Rows near named flat spaces through zero (a row that begins with a name and a colon came from that space):
fc-tb: [301, 101, 129, -63, -64, -64, 58, 22, -252, 41, 100, 244, -243, 531, -58, 340, -230, 315, 377, 116, 87, 236, -56, -34, 47, 63, 132, 163, 124, 38, -69, -287, -139]
tm-rg: [-157, -69, -41, -5, -540, -217, -55, 137, 103, -97, 60, 126, -60, 275, 298, -80, -16, 137, -134, 10, 35, 76, -120, 28, -115, 95, 162, 168, -39, -56, 119, 83, 45]
jm-lb: [-105, 183, -92, -117, -69, 8, 53, -128, -13, -148, -11, -24, 53, -116, -83, -106, -30, 33, -37, 20, -21, -159, 73, -53, 25, 52, -77, 8, 122, -25, -76, 37, -198]
fc-tb: [151, -2, 62, 208, 191, 54, -51, 3, 49, 71, 32, -73, -24, 141, 134, 78, -64, -55, 201, 83, 24, -16, 4, -41, -148, 43, -97, 150, 26, -9, -68, -93, 35]
tm-rg: [-47, 140, 317, -307, -430, -151, 52, -151, 22, -205, 11, -219, 150, 8, 151, -246, -631, 201, 129, 61, -40, -359, 97, 234, -440, 315, -260, 337, -219, -247, 238, 24, 37]
jm-lb: [-131, 134, -173, 93, 174, 220, 88, -54, 154, 13, 15, -176, 142, -220, 43, -91, 150, -233, -176, 36, -54, -324, 33, -160, 4, -36, -133, 88, 67, -115, -193, 33, -94]
fc-tb: [-43, -81, 124, -135, -593, -409, 93, 33, -4, -92, -6, 143, -267, 201, 169, -28, -317, 196, -258, -219, 82, 15, -109, 114, -20, 33, 200, 121, -102, 30, 81, -68, 66]
tm-rg: [49, 183, -57, -127, -548, -146, 4, -317, 192, -419, -470, -151, -129, 105, 267, -53, -115, -66, -153, 27, 30, -145, -21, 114, -250, 101, 85, 126, -129, 58, 72, 142, -54]
jm-lb: [83, 15, 77, -96, 173, -69, -39, -153, -48, 44, -23, -46, -104, -158, 92, -47, -64, -27, 22, 22, -52, -23, 164, 52, -51, -67, -55, -50, -206, 79, 11, -8, -67]
jm-lb: [-12, 53, 50, -221, -128, -20, 90, 42, -169, -9, 80, 195, 33, 73, -212, 43, -44, 244, 71, 21, -17, 38, 24, 26, 134, -43, 85, -91, -12, 7, 47, -54, -170]
tm-rg: [-115, -119, -307, 124, -82, -46, -180, 64, 60, 161, 207, 143, -51, 297, 140, 53, 310, 18, -34, -43, -55, 414, -196, -273, 186, 49, 132, 19, 239, -94, -109, 11, 34]
fs-hp: [342, 149, -66, 224, 321, 101, -91, 124, -45, 261, -48, 36, -219, 37, 215, 145, 303, -172, 41, 66, 123, 323, -163, -84, 1, 96, 184, 106, 0, -113, 120, -3, 117]
fc-tb: [130, -186, 243, 32, 153, -217, -159, -401, 41, 40, -110, -187, -339, 134, 275, -27, -451, -144, 254, -48, -88, 260, 221, 120, -268, 193, -310, 61, -53, 153, -108, 6, 284]
fs-hp: [-61, -120, 3, -115, -67, -132, 31, -362, 35, -165, -267, -67, -309, -17, 37, 48, -154, -163, -126, -92, -77, 78, 185, 76, 44, -84, -51, -161, -33, 304, -226, 53, 62]
jm-lb: [131, 88, -58, -77, 126, -18, -147, -205, 106, -49, -341, -155, -137, -146, 310, -98, 130, -269, -174, 59, 138, 54, 59, 63, -90, -3, 23, 15, -55, -35, 156, 162, 190]
tm-rg: [-225, -279, 54, -272, -233, -193, -110, 118, -171, 128, 304, 229, 61, 98, -151, -73, -51, 311, 53, -93, -136, 379, -12, 62, 166, 27, 64, -196, -70, -23, 167, 52, 85]
fc-tb: [-161, 204, -254, -103, 524, 368, -4, -146, -59, 90, 132, -364, 187, -663, -168, -98, 245, -318, -120, 58, -230, -155, 91, -144, 98, 79, -212, -55, -45, -178, -116, 121, -66]
fs-hp: [72, -103, 43, 35, -467, -263, 12, 116, -110, -55, 76, 250, -247, 401, 2, 211, -104, 292, 99, -91, -37, 326, -180, 40, 25, 65, 280, 16, -75, 152, 22, -104, -68]
fs-hp: [-227, 8, -155, 101, -298, -3, 44, -48, 89, -195, -71, 51, -108, 125, 11, -4, 69, -71, -58, 9, -74, 110, -8, -39, -2, 139, 5, -17, 200, 130, -183, 159, -34]
tm-rg: [-98, 47, -50, -377, 105, 82, 9, -57, -187, 179, 106, 163, 27, -159, -149, -76, 178, 80, -41, 54, -121, 227, 117, -18, 234, -31, 41, -218, -95, -91, 97, 114, -82]
fs-hp: [-167, -43, -19, 207, 87, 74, 32, 5, 75, -89, 30, -70, -4, 55, -52, -24, -114, -139, 60, 9, 51, -59, 59, -41, -33, 122, -220, 69, 382, 56, -231, 30, 123]
tm-rg: [-26, 75, -136, 202, 156, 195, 22, 201, 18, 123, 129, 75, 182, 24, -168, 10, 247, -21, 52, 4, 41, 43, -143, -168, 125, 54, -3, -2, 284, -142, -45, -2, -32]
fc-tb: [253, 55, 206, 347, -19, 38, 209, 144, 152, -6, -220, -66, -7, -101, 24, 60, -42, -114, -65, -97, 51, -339, -89, 124, -214, -92, 76, 50, -300, 103, 40, -68, -45]
fs-hp: [-28, -113, 66, -846, 183, 103, -53, -307, -278, 166, -38, 18, 202, -296, -320, -36, 50, 161, -29, 42, -226, 169, 232, 127, 316, -281, 18, -439, -456, -89, 260, 59, -12]
fc-tb: [10, 89, -12, 1, 266, -1, -43, -275, 148, 66, -168, -242, -75, -470, 245, -257, 71, -329, -208, -45, -105, -142, 190, 25, -146, 1, -167, -53, -266, -1, 9, 180, 11]
fc-tb: [35, 345, 97, 22, -334, 187, 96, -101, 330, -590, -639, -162, 276, 73, 243, -191, -52, -131, 12, 390, 292, -701, 178, 237, -479, -7, -122, 214, 42, 21, 171, 232, -112]
tm-rg: [74, -29, -23, 68, 241, 32, -29, -83, 46, -36, -144, -82, -20, -127, -2, 28, 68, -142, -54, -7, 66, -107, 76, 0, 37, -174, -25, -90, 8, 125, -72, -30, 7]
jm-lb: [133, -28, -211, 92, 428, 105, -111, 46, -52, 295, 26, -3, -25, -305, -89, 59, 474, -180, -150, -132, -59, 291, -132, -150, 272, -136, 173, -244, -91, -29, 49, 23, 30]
tm-rg: [-108, -44, 142, -209, -401, -249, 104, -35, -10, -67, -90, 200, -217, 25, 149, -124, -126, 105, -199, -45, -17, 26, 127, 177, -37, -36, 119, -73, -242, 135, 94, 120, -41]
fs-hp: [321, 9, 71, 198, 117, -69, -158, 49, -146, -74, -75, 94, -303, 412, 117, 306, -73, 72, 390, 175, 191, 357, -41, 51, -96, 106, 103, 125, 202, 180, 6, -123, 90]
fs-hp: [-23, 145, -17, 295, -180, -18, 42, 244, -23, -154, 290, -32, 127, 227, -89, 73, -231, 211, 247, 23, 78, -197, -197, -106, -150, 259, -75, 352, 344, -115, -107, -192, -136]
fs-hp: [217, -134, 240, 87, 69, -237, -97, -66, 48, -24, -198, 20, -236, 52, 301, -10, -152, -31, 46, 24, 125, -4, 161, 198, -205, -149, 23, -16, -250, 243, 106, -23, 88]
jm-lb: [-199, 62, 62, -166, -148, -55, 108, -259, 127, -435, -445, 28, -114, -33, 90, -172, -147, -147, -177, 153, 210, -348, 386, 188, -67, -159, -147, -98, 214, 304, -135, 189, -35]
jm-lb: [-36, -48, 47, 70, -98, -87, 60, 84, -58, 14, 122, 67, -210, 159, 79, 102, -147, 30, 1, -11, 22, 73, -17, 5, -7, 72, 36, 127, 70, 61, -114, -74, 56]
tm-rg: [-65, -48, 13, -113, -14, -72, -181, -103, 59, -173, -128, -146, 68, -134, 173, -148, -26, -53, -14, 105, 41, -66, 128, 135, -161, -12, -75, -13, -98, 36, 165, 140, 98]
fc-tb: [232, 249, 138, 176, -96, 152, 149, 221, 52, -66, -154, 26, 184, 98, -76, 29, -14, 62, 121, 80, 188, -254, -157, 69, -177, 98, 53, 172, 45, -153, 188, -36, -55]
jm-lb: [-152, -94, -173, -66, 78, 141, 47, 71, -86, 168, 181, 159, -70, 94, -71, 151, 252, -18, -71, 54, -122, 219, -1, -148, 272, -110, 113, -106, 41, 31, -186, -7, -42]
jm-lb: [-91, 67, -340, 393, 321, 334, -75, 41, 140, 38, 25, -100, 42, -12, 45, 91, 451, -323, 55, 148, -76, 115, -58, -251, 39, 76, -64, 21, 288, 14, -276, 114, -23]
fc-tb: [-53, 29, -112, -70, 147, 61, -38, -7, -29, 50, 20, 17, 0, -143, 15, -32, 194, -70, -98, 48, -7, 35, 52, -50, 109, -78, 35, -79, -4, -7, -2, 59, -37]
fs-hp: [224, 285, 32, 316, 100, 299, 42, 302, 31, -134, -19, -165, 203, 169, 49, 172, -23, -31, 260, 280, 248, -320, -187, -4, -276, 186, -22, 430, 218, -211, 85, -118, 28]
jm-lb: [215, -65, 398, -296, -119, -254, 100, -105, -137, 2, -233, 72, -295, -71, 90, 0, -354, 82, -75, -66, 78, 3, 170, 349, -101, -100, 96, -85, -434, 160, 243, -17, 126]
tm-rg: [222, -274, 149, 448, -330, -289, -2, 112, 206, -21, -204, 116, -189, 379, 116, 142, -88, 33, 8, -271, 75, 148, -233, 74, -126, -74, 194, -31, -90, 250, -2, -104, 136]
tm-rg: [51, 99, -164, -33, -26, 75, -26, -51, 20, 71, -59, 131, -168, 187, 245, 93, 286, -61, -39, 173, -26, 190, 8, -112, 48, -40, 166, 39, -61, 0, -51, 61, -110]
tm-rg: [176, 115, -56, 415, 164, 115, 25, 266, 151, 229, 26, 25, -91, 52, 336, 36, 282, -210, -102, 58, 126, -26, -166, -118, -112, 35, 127, 237, -20, -134, 19, -6, 54]
fc-tb: [-258, -139, -30, 1, -260, -317, -43, -18, -155, 23, 494, 51, -254, 215, -3, 20, -403, 223, 107, -180, -163, 284, -50, -116, 45, 314, -111, 181, 255, 7, -257, -135, 18]
fc-tb: [37, 54, -125, 24, 589, 215, -145, 99, -202, 348, 387, -28, -12, -62, 0, 86, 169, -69, 201, 148, -26, 287, 4, -204, 144, 129, -103, 102, 210, -217, -66, -73, 83]
jm-lb: [-28, -229, -53, 249, 183, -78, -168, 133, -64, 127, 276, 59, -108, 161, 24, 129, 40, 35, 185, -22, -40, 308, -47, -94, 58, 21, -6, -8, 146, 120, -133, -93, 89]
jm-lb: [-48, -21, -9, 150, -223, -141, 48, -17, 223, -162, -175, -12, 25, 44, 114, -120, -52, -50, -204, -121, 130, -273, -30, -1, -69, -100, 1, 43, 92, 63, -53, -1, -17]
fs-hp: [181, 46, 99, 184, 390, -75, -103, -107, 43, 17, -60, -225, -198, -209, 307, -46, -136, -227, 20, 47, 107, -152, 153, 52, -220, 1, -150, 157, -73, 80, -35, -50, 89]
fc-tb: [111, 65, -104, -140, 711, 264, -170, -126, -165, 320, 88, -111, -22, -271, -12, 20, 258, -224, 111, 144, -50, 302, 126, -106, 158, 24, -121, -101, 37, -150, 26, 59, 137]
fs-hp: [32, -281, -73, -138, -218, -147, -165, 256, -149, 113, 212, 79, -60, 43, 116, 237, 227, 204, -114, -9, -144, 290, -209, 68, 102, -215, 448, -81, -568, 64, 251, -78, 32]
fs-hp: [-245, 14, -110, -166, -345, 141, 42, 256, -67, -78, 243, 86, 372, 75, -232, 5, 118, 271, 40, 100, -113, -67, -152, -28, 68, 47, 101, 16, -22, -184, 128, 35, -138]
fc-tb: [99, -93, 150, -143, 220, -20, 60, 162, -273, 406, 369, 109, -141, -11, -91, 138, -125, 130, 45, -91, -72, 248, -58, -16, 172, 25, 69, 31, -155, -144, 48, -186, 116]
fs-hp: [-174, -36, -33, -374, -186, -62, 7, -24, -184, -82, 74, 227, -42, 36, -86, 13, 61, 220, -17, 129, -80, 120, 160, 65, 167, -133, 130, -182, -119, 128, 37, 62, -185]
fs-hp: [-189, -81, -41, 151, -11, -88, 68, -62, 149, 164, 46, 10, -121, -168, 68, -213, 32, -201, -249, -244, -109, 86, 16, -79, 47, 98, -112, -78, 66, -6, -147, 140, 99]
jm-lb: [102, 33, -6, 153, -229, -96, 51, 63, 167, 31, -69, 47, -165, 285, 379, 50, -10, -48, -159, 4, 123, -95, -119, -60, -115, -26, 143, 268, -44, -64, -32, -77, 30]
tm-rg: [-181, 307, -272, 39, -14, 145, 79, -157, 58, -180, -111, -12, -126, -99, 57, -83, 200, -211, -118, 129, -10, -36, 96, -143, 35, 168, -68, 52, 320, 22, -240, 193, -183]
tm-rg: [-17, -15, -116, 35, -52, 26, -210, 108, 185, -75, -116, -7, 187, 92, 343, -120, 284, -46, -78, 209, 170, -91, -17, 0, -126, -122, 88, 88, -24, -99, 221, 125, 59]
fc-tb: [235, 301, -94, 458, 315, 119, -66, 174, 146, 107, 34, -25, -24, 41, 383, -43, 244, -167, 90, 197, 206, -163, -62, -175, -220, 95, -15, 337, 163, -149, -12, -33, -126]
jm-lb: [67, -76, -100, 157, 268, 74, -44, 276, -153, 297, 375, 149, 102, 27, -223, 155, 230, 151, 129, -70, -60, 209, -183, -191, 241, -74, 123, -73, 58, -73, -33, -182, -100]
[-125, -192, 146, 118, -137, -164, 32, 119, -9, 40, 261, 135, -31, 262, -2, -3, -277, 186, 143, -55, -18, 3, 37, 0, -44, 33, -105, 80, 115, 75, -136, -120, 9] : tm-rg
[267, 214, 84, 347, -116, 25, 110, 190, 143, 68, 1, -94, -57, 184, 301, 74, -104, -54, 9, 12, 130, -230, -242, -50, -292, 182, 68, 450, -59, -218, 46, -141, 14] : jm-lb
[-307, -222, -291, 41, -214, 7, -85, -39, 98, 78, 155, 19, 188, 33, -275, -60, 229, 10, -88, -276, -271, 360, -226, -210, 256, 103, -3, -242, 194, -76, -121, 119, 65] : fs-hp
[-46, -95, -108, 53, -168, -61, 113, 149, -107, 206, 217, 209, -80, 125, -298, 143, 89, 135, -94, -297, -110, 335, -280, -159, 326, 50, 196, -124, 130, -47, -104, -105, -6] : tm-rg
[-5, -2, -203, 273, 266, 194, -104, 141, 2, 176, 192, 70, 64, 148, -47, 101, 310, -61, 184, 79, -29, 269, -116, -229, 111, 86, -14, 11, 296, -72, -134, -5, -5] : tm-rg
[-101, -27, -123, -134, 104, -37, -23, -184, 46, 96, -37, -41, -57, -293, 55, -139, 170, -147, -261, -108, -128, 33, 93, -59, 130, -116, 2, -179, -160, 22, -44, 107, -43] : fs-hp
[113, -312, 241, 90, -99, -215, -116, 174, 100, 65, 35, 102, 85, 351, 199, 10, -195, 184, 92, -18, 183, -73, -27, 105, -124, -211, 36, 78, -92, 27, 157, -167, 180] : jm-lb
[-127, 52, -182, -252, 110, 78, -97, -23, -184, 67, 259, -43, 90, -185, -120, 8, 136, 86, 18, 61, -164, 141, -4, -100, 161, 44, 20, -49, -48, -124, 25, 12, -106] : fs-hp
[-127, -182, 8, -311, -92, -105, -62, -65, -157, -14, -73, -31, -18, -267, -316, -50, -28, 8, -165, -243, -65, 343, -60, 159, 225, 59, 65, -325, -26, 18, 202, 150, 291] : jm-lb
[-82, -132, 104, 142, -242, -99, 45, 119, 138, 55, 11, -8, -16, -16, 146, -105, -51, -45, -133, -116, -69, -15, -69, 93, -153, 69, 22, 36, -210, -8, 85, 95, 131] : fs-hp
[-4, -40, 325, -181, -465, -257, 134, -97, -42, -131, 14, 66, -301, 364, 294, 45, -576, 195, 99, 92, -18, -95, 159, 211, -290, 121, -42, 281, -227, 95, -30, -86, 15] : jm-lb
[-37, -47, 140, 122, -35, -141, 18, 26, 126, 23, -36, 28, -24, -57, 150, -207, -113, -47, -83, -77, 77, -127, 84, 73, -134, 10, -102, 22, -6, 24, 41, 64, 62] : tm-rg
[229, -195, 225, -323, 214, -212, -75, -155, -128, 139, -124, -11, -240, -205, 202, 55, -94, 4, -146, -22, 2, 10, 213, 215, 28, -383, 149, -176, -610, 193, 184, -97, 65] : fs-hp
[56, 279, -11, -170, 59, 64, 115, -119, 69, -16, -221, -118, -12, -435, 179, -193, 130, -190, -330, 43, 22, -338, 113, 62, -77, -82, 42, 19, -319, -95, 137, 133, -134] : fc-tb
[-161, -267, -157, 130, 95, -234, -207, -28, 71, 205, 238, -97, -192, -108, 240, -94, 45, -157, -232, -246, -85, 286, -81, -135, 91, 45, -17, 8, 42, -21, -99, 14, 252] : fc-tb
[41, 317, -78, 101, 372, 222, 33, -293, 120, -130, -223, -215, -30, -201, 137, -115, 29, -319, 62, 207, 46, -289, 254, -77, -162, 79, -294, 112, 199, 16, -219, 99, -136] : tm-rg
[235, 155, 80, 275, 40, 62, -26, 23, 70, -109, -206, -10, -13, 216, 40, 49, -45, -39, 268, 98, 176, 23, -60, 31, -203, 180, -63, 134, 242, 2, 45, 7, 42] : fc-tb
[145, 64, -71, -16, 388, 246, -4, 108, -39, 193, -72, 13, 230, -252, -232, 11, 363, -89, -58, -10, 65, 1, -75, -58, 208, -177, 83, -208, -16, -125, 151, 13, 6] : tm-rg
